Here is a tiny trained network, its code and every weight. The questions are about switching its units off for an input and a target symbol, where a switched-off unit gives its printed mean instead of its output.

import numpy as np


def w(rows, s, z=0):
    codes = np.array(rows[::2]) - 128.0
    scale = np.full(codes.shape[1], s)
    scale[-1] = z or s
    return codes * scale


def norm(h):
    return h / np.sqrt((h * h).mean(-1, keepdims=True) + 1e-5)


def f(y):
    return np.maximum(y, 0)


def softmax(a):
    e = np.exp(a - a.max(-1, keepdims=True))
    return e / e.sum(-1, keepdims=True)


def log_softmax(a):
    a = a - a.max(-1, keepdims=True)
    return a - np.log(np.exp(a).sum(-1, keepdims=True))


def net(x, mask):
    ids = ['ΞΩαβγεθμπψ'.index(c) for c in x.split()]
    T = len(ids)
    res = E[ids] + P[:T]
    u = 0
    for l in range(2):
        r = norm(res)
        for j in range(3):
            rows = slice(2 * j, 2 * j + 2)
            q, k, v = (r @ M[l][rows].T for M in (Q, K, V))
            z = softmax(np.where(np.tri(T) > 0, q @ k.T / 2**0.5, -1e9)) @ v
            o = O[l][rows]
            res = res + np.where(mask[u + j], z, o[:, -1]) @ o[:, :-1]
        u += 3
        y = f(norm(res) @ A[l][:, :-1].T + A[l][:, -1])
        res = res + np.where(mask[u : u + 8], y, B[l][:, -1]) @ B[l][:, :-1]
        u += 8
    return log_softmax(norm(res)[-1] @ U[:, :-1].T + U[:, -1])


Q, K, V, O, A, B = {}, {}, {}, {}, {}, {}
E = w([
[28,148,115,150,81,189,101,138],'Ξ',
[143,142,158,114,176,109,174,127],'Ω',
[130,74,168,173,130,123,71,214],'α',
[172,139,182,131,153,111,160,92],'β',
[78,80,212,151,160,144,116,182],'γ',
[158,81,137,75,133,216,98,139],'ε',
[117,143,110,112,166,107,180,166],'θ',
[121,27,111,137,85,89,180,76],'μ',
[171,139,59,102,127,83,153,130],'π',
[147,252,136,133,132,139,76,129],'ψ',
],0.0032)
P = w([
[140,141,213,114,153,129,204,165],'0',
[98,139,121,156,207,139,196,164],'1',
[160,139,143,186,142,173,216,169],'2',
[100,146,204,61,149,71,108,148],'3',
[110,117,83,178,232,134,123,143],'4',
[170,137,166,120,59,140,195,164],'5',
[78,133,143,44,180,50,62,126],'6',
[168,106,27,238,188,189,151,133],'7',
[141,143,184,18,20,84,130,150],'8',
[94,109,62,124,246,83,5,74],'9',
[209,101,78,176,61,175,151,134],'10',
[112,133,162,22,69,78,86,123],'11',
],0.0021)
Q[0] = w([
[141,128,192,35,16,95,170,140],'L0H1',
[80,100,162,63,169,27,6,135],'L0H1',
[145,141,194,28,4,97,152,156],'L0H2',
[66,78,158,65,178,14,1,126],'L0H2',
[151,215,58,89,142,75,235,18],'L0H3',
[121,102,116,131,149,122,122,115],'L0H3',
],0.0084)
K[0] = w([
[63,118,131,47,183,69,52,85],'L0H1',
[116,98,39,236,251,166,111,87],'L0H1',
[65,126,120,57,201,57,37,71],'L0H2',
[129,98,33,240,254,175,104,98],'L0H2',
[97,128,230,158,222,86,223,228],'L0H3',
[131,132,144,102,109,107,131,124],'L0H3',
],0.0074)
V[0] = w([
[128,103,41,126,145,68,139,140],'L0H1',
[26,99,120,110,179,127,152,155],'L0H1',
[198,46,175,148,118,115,153,73],'L0H2',
[111,190,169,43,169,98,125,50],'L0H2',
[29,144,126,177,84,103,146,117],'L0H3',
[131,174,145,207,121,4,129,145],'L0H3',
],0.0035)
O[0] = w([
[192,136,120,231,98,125,169,170,101],'L0H1',
[164,92,76,183,153,255,140,126,250],'L0H1',
[141,143,176,66,85,122,62,181,100],'L0H2',
[98,125,93,157,223,104,63,119,242],'L0H2',
[52,137,148,164,98,98,109,138,34],'L0H3',
[144,143,170,189,126,79,177,192,243],'L0H3',
],0.0038,0.0013)
A[0] = w([
[109,231,124,58,130,132,104,110,150],'L0N1',
[5,131,121,183,53,130,33,114,159],'L0N2',
[144,138,126,132,180,117,93,123,1],'L0N3',
[180,140,173,64,141,98,191,96,209],'L0N4',
[123,87,172,180,60,206,126,170,140],'L0N5',
[117,52,132,103,72,102,234,78,29],'L0N6',
[144,104,89,167,172,202,120,140,197],'L0N7',
[196,123,186,159,148,126,141,82,21],'L0N8',
],0.0036,0.0015)
B[0] = w([
[85,129,139,204,95,143,123,99,192],'L0N1',
[107,76,88,175,4,235,169,123,165],'L0N2',
[136,146,137,81,136,128,129,151,163],'L0N3',
[87,123,72,146,101,167,128,173,254],'L0N4',
[69,117,114,133,167,83,73,132,187],'L0N5',
[157,205,239,82,116,82,148,81,151],'L0N6',
[136,117,185,69,91,120,95,120,250],'L0N7',
[96,131,108,105,160,123,164,189,168],'L0N8',
],0.0041,0.0027)
Q[1] = w([
[106,99,150,130,106,105,109,130],'L1H1',
[147,254,87,62,184,136,203,60],'L1H1',
[116,164,126,161,164,147,123,75],'L1H2',
[173,67,178,75,119,154,118,191],'L1H2',
[151,187,63,51,167,117,208,120],'L1H3',
[105,101,120,162,133,138,123,177],'L1H3',
],0.0082)
K[1] = w([
[129,125,93,165,78,107,95,94],'L1H1',
[67,142,200,128,215,198,158,207],'L1H1',
[143,202,150,174,118,191,92,39],'L1H2',
[108,2,185,122,171,108,161,189],'L1H2',
[76,82,207,87,227,173,196,224],'L1H3',
[194,108,95,109,79,60,118,65],'L1H3',
],0.0057)
V[1] = w([
[94,90,215,203,138,152,76,125],'L1H1',
[148,121,230,108,123,69,181,68],'L1H1',
[86,69,190,134,134,124,158,140],'L1H2',
[119,48,27,51,124,74,177,158],'L1H2',
[106,117,120,69,111,146,139,106],'L1H3',
[144,255,147,156,123,199,101,138],'L1H3',
],0.0031)
O[1] = w([
[157,192,162,137,103,187,155,142,174],'L1H1',
[143,104,255,143,97,116,105,128,40],'L1H1',
[158,151,63,124,138,124,121,91,228],'L1H2',
[155,185,156,177,120,188,141,110,10],'L1H2',
[140,113,119,159,136,111,116,147,82],'L1H3',
[106,190,121,152,132,125,80,67,243],'L1H3',
],0.0044,0.0013)
A[1] = w([
[175,127,129,92,101,185,142,153,105],'L1N1',
[132,140,161,152,145,67,144,163,148],'L1N2',
[117,143,65,132,144,164,138,156,108],'L1N3',
[76,254,147,156,125,86,58,108,85],'L1N4',
[112,99,130,118,120,117,216,4,5],'L1N5',
[210,169,98,102,167,96,121,137,104],'L1N6',
[142,54,149,159,116,105,78,112,157],'L1N7',
[116,112,114,136,153,144,178,71,129],'L1N8',
],0.0054,0.0028)
B[1] = w([
[141,127,100,120,145,100,83,98,183],'L1N1',
[137,131,85,120,105,121,104,107,194],'L1N2',
[123,117,163,137,96,127,107,100,239],'L1N3',
[141,201,153,221,167,71,81,29,254],'L1N4',
[83,159,254,109,36,63,118,175,142],'L1N5',
[84,122,175,130,157,162,151,152,219],'L1N6',
[115,158,120,90,120,93,192,89,161],'L1N7',
[168,91,112,130,72,96,109,111,166],'L1N8',
],0.0063,0.0033)
U = w([
[26,105,77,168,28,204,123,115,137],'Ξ',
[173,228,89,46,97,159,224,106,210],'Ω',
[192,139,101,131,102,122,25,253,115],'α',
[145,153,79,236,128,120,231,219,105],'β',
[61,132,206,96,220,194,149,175,161],'γ',
[184,104,99,9,140,178,66,44,2],'ε',
[240,27,148,189,149,157,177,88,147],'θ',
[129,72,249,106,45,67,147,127,61],'μ',
[82,69,35,80,166,18,157,134,126],'π',
[126,201,128,210,160,84,72,51,189],'ψ',
],0.0068,0.0014)

Each question gives the input, a string of symbols that net reads in full, and the target symbol t.
The units are the heads (2 rows each of Q, K, V and O) and the neurons (one row each of A and B). Each row of codes is followed by its name. A weight is (code - 128) times the scale printed after its matrix; where a second scale follows, it is the last column's (O, A, B and U).
mask holds one flag per unit, layer by layer, with each layer's heads first. A switched-off unit (its flag False) gives its mean, the last column of its rows in O or B, instead of its output. The means were averaged over made-up inputs and are rounded, as every weight is.
A unit's drop is (log p(t) with every unit on - log p(t) with that unit switched off) / (log p(t) with every unit on - log p(t) with every unit switched off).
The circuit of an input: a set's keep is (log p(t) with only the set's units on - log p(t) with every unit switched off) / (log p(t) with every unit on - log p(t) with every unit switched off). Starting from the 12 units with the biggest drops (on a tie, the unit counted first), units are removed one at a time, each time the one whose removal leaves the highest keep (on an exact tie, the one counted first), for as long as the keep stays at least 0.8.
circuit, biggest first: the units of the circuit, biggest drop first
top k neurons: the k neurons with the biggest drops, biggest first
k most important neurons of layer l: the k neurons of layer l with the biggest drops, biggest first
input ε γ α π, target ε: circuit, biggest first	[L0H1, L1N4]
input Ω π ψ Ω Ξ Ω γ, target Ξ: circuit, biggest first	[L0N2, L0H3]
input γ α α Ω Ξ μ, target μ: circuit, biggest first	[L1N5]
input ψ Ω γ α ψ ε γ θ π, target ε: top 2 neurons	[L1N1, L1N4]
input π α θ, target β: circuit, biggest first	[L1N4, L0H1]
input π γ Ω Ω, target ε: circuit, biggest first	[L0H1, L1N4, L1N6]
input π α Ω, target β: circuit, biggest first	[L0H1, L1N4]
input Ξ π α ε Ξ Ω α, target Ξ: circuit, biggest first	[L0H3, L0N2]
input μ α Ω Ω θ Ω α, target μ: 3 most important neurons of layer 0	[L0N6, L0N7, L0N5]
input ψ Ω β Ω μ α, target μ: top 2 neurons	[L1N7, L0N6]
input θ α Ξ Ω Ξ Ω Ω, target μ: circuit, biggest first	[L0H2, L1N5]
input Ξ π α α γ, target π: 3 most important neurons of layer 0	[L0N4, L0N5, L0N8]
input α ψ Ω ψ μ μ Ω β Ω γ, target μ: 2 most important neurons of layer 0	[L0N2, L0N6]
input ε γ α ε Ω π ε γ, target ε: circuit, biggest first	[L0H3, L0N7]
input θ α α π, target Ω: top 2 neurons	[L1N4, L0N6]
input ψ Ω α Ω Ω β Ω π θ θ θ α, target π: circuit, biggest first	[L1N7, L1N4, L1H1]
input α Ω Ω ε π α, target π: most important neuron of layer 1	[L1N7]
input α γ Ω Ω π, target γ: top 3 neurons	[L1N6, L1N4, L0N2]
input ψ γ π Ω Ω Ω Ω π θ ψ ε π, target π: top 2 neurons	[L1N4, L0N7]
input β μ α θ ψ Ω α α θ, target Ω: top 2 neurons	[L1N4, L0N6]
input Ω Ω α Ω ε θ β Ω, target θ: 2 most important neurons of layer 1	[L1N4, L1N8]
input ψ α β α Ω Ω Ω, target γ: circuit, biggest first	[L0H1, L1N6, L1N4]
